Here is a tiny trained network, its code and every weight. The questions are about switching its units off for an input and a target symbol, where a switched-off unit gives its printed mean instead of its output.

import numpy as np


def w(rows, s, z=0):
    codes = np.array(rows[::2]) - 128.0
    scale = np.full(codes.shape[1], s)
    scale[-1] = z or s
    return codes * scale


def norm(h):
    return h / np.sqrt((h * h).mean(-1, keepdims=True) + 1e-5)


def softmax(a):
    e = np.exp(a - a.max(-1, keepdims=True))
    return e / e.sum(-1, keepdims=True)


def log_softmax(a):
    a = a - a.max(-1, keepdims=True)
    return a - np.log(np.exp(a).sum(-1, keepdims=True))


def net(x, mask):
    ids = ['γδζηλπτφψ'.index(c) for c in x.split()]
    T = len(ids)
    res = E[ids] + P[:T]
    u = 0
    for l in range(2):
        r = norm(res)
        for j in range(3):
            rows = slice(2 * j, 2 * j + 2)
            q, k, v = (r @ M[l][rows].T for M in (Q, K, V))
            z = softmax(np.where(np.tri(T) > 0, q @ k.T / 2**0.5, -1e9)) @ v
            o = O[l][rows]
            res = res + np.where(mask[u + j], z, o[:, -1]) @ o[:, :-1]
        u += 3
    return log_softmax(norm(res)[-1] @ U[:, :-1].T + U[:, -1])


Q, K, V, O = {}, {}, {}, {}
E = w([
[170,170,166,143,81,121,95,83],'γ',
[109,148,149,119,115,121,122,48],'δ',
[127,30,169,176,118,79,172,140],'ζ',
[136,4,130,154,152,117,162,152],'η',
[166,17,150,164,106,132,111,133],'λ',
[81,149,143,141,85,119,113,67],'π',
[165,160,113,143,108,115,91,72],'τ',
[201,33,167,144,168,105,163,144],'φ',
[110,172,150,122,132,100,147,73],'ψ',
],0.017)
P = w([
[122,103,99,214,135,52,133,121],'0',
[165,126,169,104,85,126,207,88],'1',
[116,114,145,128,125,47,127,121],'2',
[102,158,121,244,147,154,139,73],'3',
[176,159,133,37,54,127,191,125],'4',
[87,108,126,178,169,54,84,132],'5',
[120,144,137,201,147,245,169,99],'6',
[127,125,152,21,109,63,109,195],'7',
[61,116,152,210,235,110,61,157],'8',
[118,142,167,107,39,223,173,195],'9',
[91,71,170,32,155,71,102,155],'10',
],0.011)
Q[0] = w([
[126,109,137,60,114,69,103,127],'L0H0',
[117,98,158,208,176,81,107,132],'L0H0',
[160,128,131,110,119,114,146,149],'L0H1',
[108,208,134,121,122,111,97,107],'L0H1',
[146,147,132,6,81,103,136,117],'L0H2',
[128,190,73,132,87,203,197,133],'L0H2',
],0.019)
K[0] = w([
[84,130,170,199,231,130,54,127],'L0H0',
[151,124,106,213,122,219,227,72],'L0H0',
[184,118,85,90,97,76,137,124],'L0H1',
[99,210,152,104,133,151,41,102],'L0H1',
[95,129,157,118,192,61,27,151],'L0H2',
[134,133,122,7,56,47,115,172],'L0H2',
],0.012)
V[0] = w([
[108,62,139,99,33,185,30,107],'L0H0',
[155,72,31,133,136,199,117,180],'L0H0',
[88,117,187,165,139,167,129,126],'L0H1',
[164,7,134,144,134,125,154,146],'L0H1',
[28,76,2,57,196,122,117,57],'L0H2',
[232,114,101,95,225,154,93,47],'L0H2',
],0.0087)
O[0] = w([
[122,28,77,129,155,18,155,36,126],'L0H0',
[128,158,95,70,52,184,129,44,2],'L0H0',
[174,174,79,148,145,65,142,191,161],'L0H1',
[144,38,102,164,194,67,142,231,141],'L0H1',
[157,191,88,215,146,124,241,98,108],'L0H2',
[109,47,132,197,10,167,201,180,127],'L0H2',
],0.011,0.0093)
Q[1] = w([
[142,167,132,191,128,34,151,150],'L1H0',
[113,31,128,196,157,177,172,142],'L1H0',
[78,164,225,82,131,172,29,59],'L1H1',
[93,193,204,7,56,98,60,66],'L1H1',
[151,203,66,176,101,100,163,124],'L1H2',
[131,113,179,134,105,52,77,144],'L1H2',
],0.012)
K[1] = w([
[48,163,177,181,149,84,101,113],'L1H0',
[128,140,128,82,110,166,161,96],'L1H0',
[90,90,35,185,180,230,55,154],'L1H1',
[70,118,4,227,174,149,11,153],'L1H1',
[140,173,84,160,135,138,176,91],'L1H2',
[80,100,136,192,161,112,95,146],'L1H2',
],0.013)
V[1] = w([
[154,161,85,119,111,191,74,93],'L1H0',
[109,79,133,125,173,107,133,195],'L1H0',
[137,145,115,131,112,115,130,109],'L1H1',
[191,133,251,57,95,83,229,89],'L1H1',
[187,89,178,81,142,116,119,144],'L1H2',
[77,171,131,57,109,172,170,61],'L1H2',
],0.011)
O[1] = w([
[74,219,178,95,85,129,142,47,59],'L1H0',
[128,157,2,139,106,174,156,132,149],'L1H0',
[39,83,166,111,142,211,138,94,125],'L1H1',
[156,8,37,110,165,145,134,217,167],'L1H1',
[93,99,142,123,117,63,96,206,138],'L1H2',
[164,195,100,180,46,68,40,133,7],'L1H2',
],0.0089,0.013)
U = w([
[91,101,231,135,46,118,211,69,160],'γ',
[68,170,104,85,61,235,158,178,135],'δ',
[180,199,65,162,46,68,127,111,254],'ζ',
[140,254,199,152,153,164,139,213,88],'η',
[174,187,142,117,213,14,140,21,106],'λ',
[92,105,60,47,105,119,192,6,112],'π',
[199,66,84,217,150,95,206,165,133],'τ',
[95,96,165,39,116,70,63,167,174],'φ',
[111,199,86,7,226,227,112,127,32],'ψ',
],0.0069,0.0041)

Each question gives the input, a string of symbols that net reads in full, and the target symbol t.
The units are the heads (2 rows each of Q, K, V and O). Each row of codes is followed by its name. A weight is (code - 128) times the scale printed after its matrix; where a second scale follows, it is the last column's (O and U).
mask holds one flag per head, layer by layer. A switched-off head (its flag False) gives its mean, the last column of its rows in O, instead of its output. The means were averaged over made-up inputs and are rounded, as every weight is.
A unit's drop is (log p(t) with every unit on - log p(t) with that unit switched off) / (log p(t) with every unit on - log p(t) with every unit switched off).
The circuit of an input: a set's keep is (log p(t) with only the set's units on - log p(t) with every unit switched off) / (log p(t) with every unit on - log p(t) with every unit switched off). Starting from all 6 units, units are removed one at a time, each time the one whose removal leaves the highest keep (on an exact tie, the one counted first), for as long as the keep stays at least 0.8.
circuit, biggest first: the units of the circuit, biggest drop first
unit that matters most: the unit with the biggest drop
which heads matter: for each layer, one digit per head in row order, 1 if its drop is at least 0.15 and else 0, layers parted by /
input φ δ π ψ γ, target λ: circuit, biggest first -> (L0H1 L0H0 L0H2)
input λ δ ψ δ ζ τ λ δ, target γ: circuit, biggest first -> (L0H1 L0H2 L1H1)
input ψ δ τ ζ γ δ ζ π ζ η δ, target ψ: unit that matters most -> L1H0
input ψ δ γ φ η π π τ, target λ: circuit, biggest first -> (L0H2 L0H1 L1H1)
input γ ψ η φ π τ π φ π ψ, target δ: circuit, biggest first -> (L0H2 L0H1 L0H0)
input η ζ ζ η π φ ζ δ ψ δ π, target η: circuit, biggest first -> (L0H0 L1H1)
input ψ δ δ η ψ π, target ζ: circuit, biggest first -> (L0H0 L1H2 L0H2)
input ψ ζ φ π π τ δ ψ, target γ: which heads matter -> 011 / 000
input π λ ζ δ η ζ δ, target ζ: circuit, biggest first -> (L1H2 L0H0)
input γ δ δ π ψ γ δ, target η: circuit, biggest first -> (L0H1 L0H0 L1H1)
input π λ τ δ φ η τ ψ ψ λ, target φ: circuit, biggest first -> (L1H0 L0H0 L0H2)
input φ δ η π ψ, target ζ: which heads matter -> 000 / 001
input η δ λ γ ζ φ ζ ψ, target δ: which heads matter -> 111 / 100
input η ψ δ π, target η: circuit, biggest first -> (L0H1 L0H0)
input δ δ ζ δ τ, target ψ: circuit, biggest first -> (L0H2 L0H1)
input π δ ψ, target λ: circuit, biggest first -> (L0H1 L0H2)
input π τ γ, target λ: circuit, biggest first -> (L0H2 L0H1)
input δ δ φ δ ψ δ δ δ, target τ: unit that matters most -> L0H0
input λ δ γ γ ψ φ η δ δ, target ζ: which heads matter -> 100 / 001
input π π ζ γ ψ δ φ π π, target δ: unit that matters most -> L0H0
input ψ ψ φ δ ζ η δ, target ψ: which heads matter -> 001 / 100
input π δ δ η ζ ζ λ δ π δ δ, target λ: which heads matter -> 011 / 010
input λ π π τ τ, target λ: which heads matter -> 111 / 000
input δ τ τ δ δ γ ψ π λ τ π, target π: which heads matter -> 100 / 100
input φ δ δ ζ λ δ τ, target π: which heads matter -> 101 / 000
input λ η ζ λ π τ ζ π, target γ: which heads matter -> 011 / 010
